Below is a small trained network, with its code and all its weights. Each question gives an input and a class and asks what happens when units are switched off, that is, made to give their printed mean instead of their output.

import numpy as np


def w(rows, s, z=0):
    codes = np.array(rows[::2]) - 128.0
    scale = np.full(codes.shape[1], s)
    scale[-1] = z or s
    return codes * scale


def f(y):
    return y / 2 * (1 + np.tanh(0.7978845608 * (y + 0.044715 * y**3)))


def log_softmax(a):
    a = a - a.max(-1, keepdims=True)
    return a - np.log(np.exp(a).sum(-1, keepdims=True))


def net(x, mask):
    res = np.array(x, float).reshape(1, 6) / 4 @ E
    y = f(res @ A[0][:, :-1].T + A[0][:, -1])
    res = res + np.where(mask, y, B[0][:, -1]) @ B[0][:, :-1]
    return log_softmax(res[-1] @ U[:, :-1].T + U[:, -1])


A, B = {}, {}
E = w([
[42,138,65,200],'x0',
[127,126,126,128],'x1',
[127,127,127,129],'x2',
[94,84,34,11],'x3',
[192,104,18,178],'x4',
[108,2,142,160],'x5',
],0.0072)
A[0] = w([
[110,111,173,123,254],'neuron 0',
[78,118,92,98,65],'neuron 1',
[150,165,178,193,44],'neuron 2',
[151,230,100,117,156],'neuron 3',
[197,113,8,127,98],'neuron 4',
[101,85,168,117,200],'neuron 5',
[61,158,166,77,162],'neuron 6',
[56,158,83,168,59],'neuron 7',
[112,131,137,124,107],'neuron 8',
[135,163,71,78,27],'neuron 9',
[27,153,97,166,52],'neuron 10',
[218,102,157,82,26],'neuron 11',
[141,128,148,185,76],'neuron 12',
[124,149,61,171,66],'neuron 13',
[97,75,146,235,169],'neuron 14',
[190,128,198,177,96],'neuron 15',
[179,122,142,84,72],'neuron 16',
[91,129,96,122,46],'neuron 17',
[106,112,101,82,47],'neuron 18',
[128,92,102,42,43],'neuron 19',
[180,155,172,84,196],'neuron 20',
[60,152,179,86,53],'neuron 21',
[56,158,90,168,139],'neuron 22',
[133,133,161,189,44],'neuron 23',
[220,153,116,100,78],'neuron 24',
[100,38,140,153,65],'neuron 25',
[145,42,130,154,124],'neuron 26',
[107,190,121,127,170],'neuron 27',
[83,71,87,59,49],'neuron 28',
[35,120,179,85,119],'neuron 29',
[136,39,153,132,37],'neuron 30',
[193,120,70,168,39],'neuron 31',
[120,153,155,200,47],'neuron 32',
],0.012,0.0057)
B[0] = w([
[139,111,62,153,226],'neuron 0',
[166,155,137,73,150],'neuron 1',
[126,168,106,78,182],'neuron 2',
[10,99,110,132,230],'neuron 3',
[154,139,130,184,252],'neuron 4',
[114,121,96,158,198],'neuron 5',
[154,142,108,171,210],'neuron 6',
[131,101,179,101,164],'neuron 7',
[132,136,132,140,123],'neuron 8',
[94,190,119,106,161],'neuron 9',
[193,55,209,103,171],'neuron 10',
[137,61,209,110,161],'neuron 11',
[143,178,114,113,154],'neuron 12',
[147,140,156,153,166],'neuron 13',
[111,108,122,97,254],'neuron 14',
[125,166,101,59,209],'neuron 15',
[146,100,159,104,147],'neuron 16',
[122,155,169,82,127],'neuron 17',
[125,194,144,93,142],'neuron 18',
[139,182,145,89,176],'neuron 19',
[126,74,118,134,225],'neuron 20',
[147,159,147,181,170],'neuron 21',
[158,48,144,90,190],'neuron 22',
[177,185,117,84,154],'neuron 23',
[101,99,161,151,174],'neuron 24',
[75,136,144,120,181],'neuron 25',
[66,159,122,164,195],'neuron 26',
[96,95,114,145,184],'neuron 27',
[138,179,114,79,188],'neuron 28',
[161,165,119,191,200],'neuron 29',
[60,131,158,128,160],'neuron 30',
[149,194,156,159,173],'neuron 31',
[147,181,126,62,162],'neuron 32',
],0.011,0.0067)
U = w([
[142,186,127,46,45],'0',
[131,96,101,152,254],'1',
[126,96,108,145,235],'2',
[151,60,248,123,95],'3',
[9,122,144,163,56],'4',
[198,169,145,252,35],'5',
],0.011,0.0097)

Each question gives the input, the list of numbers given to net, and the class t.
The units are the neurons (one row each of A and B). Each row of codes is followed by its name. A weight is (code - 128) times the scale printed after its matrix; where a second scale follows, it is the last column's (A, B and U).
mask holds one flag per neuron, in row order. A switched-off neuron (its flag False) gives its mean, the last column of its row in B, instead of its output. The means were averaged over made-up inputs and are rounded, as every weight is.
A unit's drop is (log p(t) with every unit on - log p(t) with that unit switched off) / (log p(t) with every unit on - log p(t) with every unit switched off).
The circuit of an input: a set's keep is (log p(t) with only the set's units on - log p(t) with every unit switched off) / (log p(t) with every unit on - log p(t) with every unit switched off). Starting from the 12 units with the biggest drops (on a tie, the unit counted first), units are removed one at a time, each time the one whose removal leaves the highest keep (on an exact tie, the one counted first), for as long as the keep stays at least 0.8.
circuit, biggest first: the units of the circuit, biggest drop first
unit that matters most: the unit with the biggest drop
top k neurons: the k neurons with the biggest drops, biggest first
drop when u is switched off: that unit's drop, to one decimal
input [3,-4,-1,-5,-7,-1], class 5: unit that matters most -> neuron 29
input [6,-5,-4,8,-6,3], class 0: top 2 neurons -> neuron 28; neuron 1
input [6,-4,-2,-8,6,-6], class 0: circuit, biggest first -> neuron 32; neuron 2
input [-8,-5,6,1,3,-4], class 3: circuit, biggest first -> neuron 11; neuron 24
input [1,3,5,-5,-6,-1], class 5: circuit, biggest first -> neuron 29; neuron 21
input [8,-5,4,-7,5,8], class 3: circuit, biggest first -> neuron 10; neuron 22
input [-4,3,2,-5,-4,0], class 0: top 3 neurons -> neuron 15; neuron 2; neuron 4
input [-3,-5,2,4,3,6], class 4: circuit, biggest first -> neuron 26; neuron 30
input [-5,-6,0,2,-8,6], class 5: circuit, biggest first -> neuron 29; neuron 21; neuron 6
input [-3,1,-4,1,8,7], class 5: circuit, biggest first -> neuron 4; neuron 31
input [3,-6,-6,7,6,-5], class 0: circuit, biggest first -> neuron 9; neuron 28
input [4,2,3,0,5,7], class 4: circuit, biggest first -> neuron 26; neuron 25
input [3,-2,-3,-3,7,-2], class 5: top 3 neurons -> neuron 31; neuron 4; neuron 13
input [-8,3,1,-3,7,-1], class 3: unit that matters most -> neuron 11
input [-8,-3,6,-2,8,-2], class 3: top 2 neurons -> neuron 11; neuron 24
input [5,-4,-2,-6,-6,-6], class 0: top 2 neurons -> neuron 32; neuron 2
input [-4,-3,-1,2,-8,8], class 4: top 2 neurons -> neuron 30; neuron 25
input [8,4,-4,1,-3,-8], class 3: top 2 neurons -> neuron 10; neuron 22
input [-3,3,-4,-2,7,7], class 4: top 2 neurons -> neuron 26; neuron 30
input [2,0,5,6,3,8], class 4: top neuron -> neuron 26
input [7,4,-4,7,7,3], class 0: top 2 neurons -> neuron 28; neuron 1
input [0,-6,-4,6,-8,-8], class 4: top 2 neurons -> neuron 3; neuron 27
input [-5,0,-8,-8,-5,3], class 0: drop when neuron 7 is switched off -> 0.0
input [0,-5,0,-5,5,8], class 4: drop when neuron 30 is switched off -> 0.2
input [-5,1,-5,0,-1,-8], class 4: drop when neuron 3 is switched off -> 0.5
input [8,-5,6,3,0,-3], class 3: drop when neuron 10 is switched off -> 0.2
input [5,-2,4,-5,-3,2], class 0: top neuron -> neuron 32
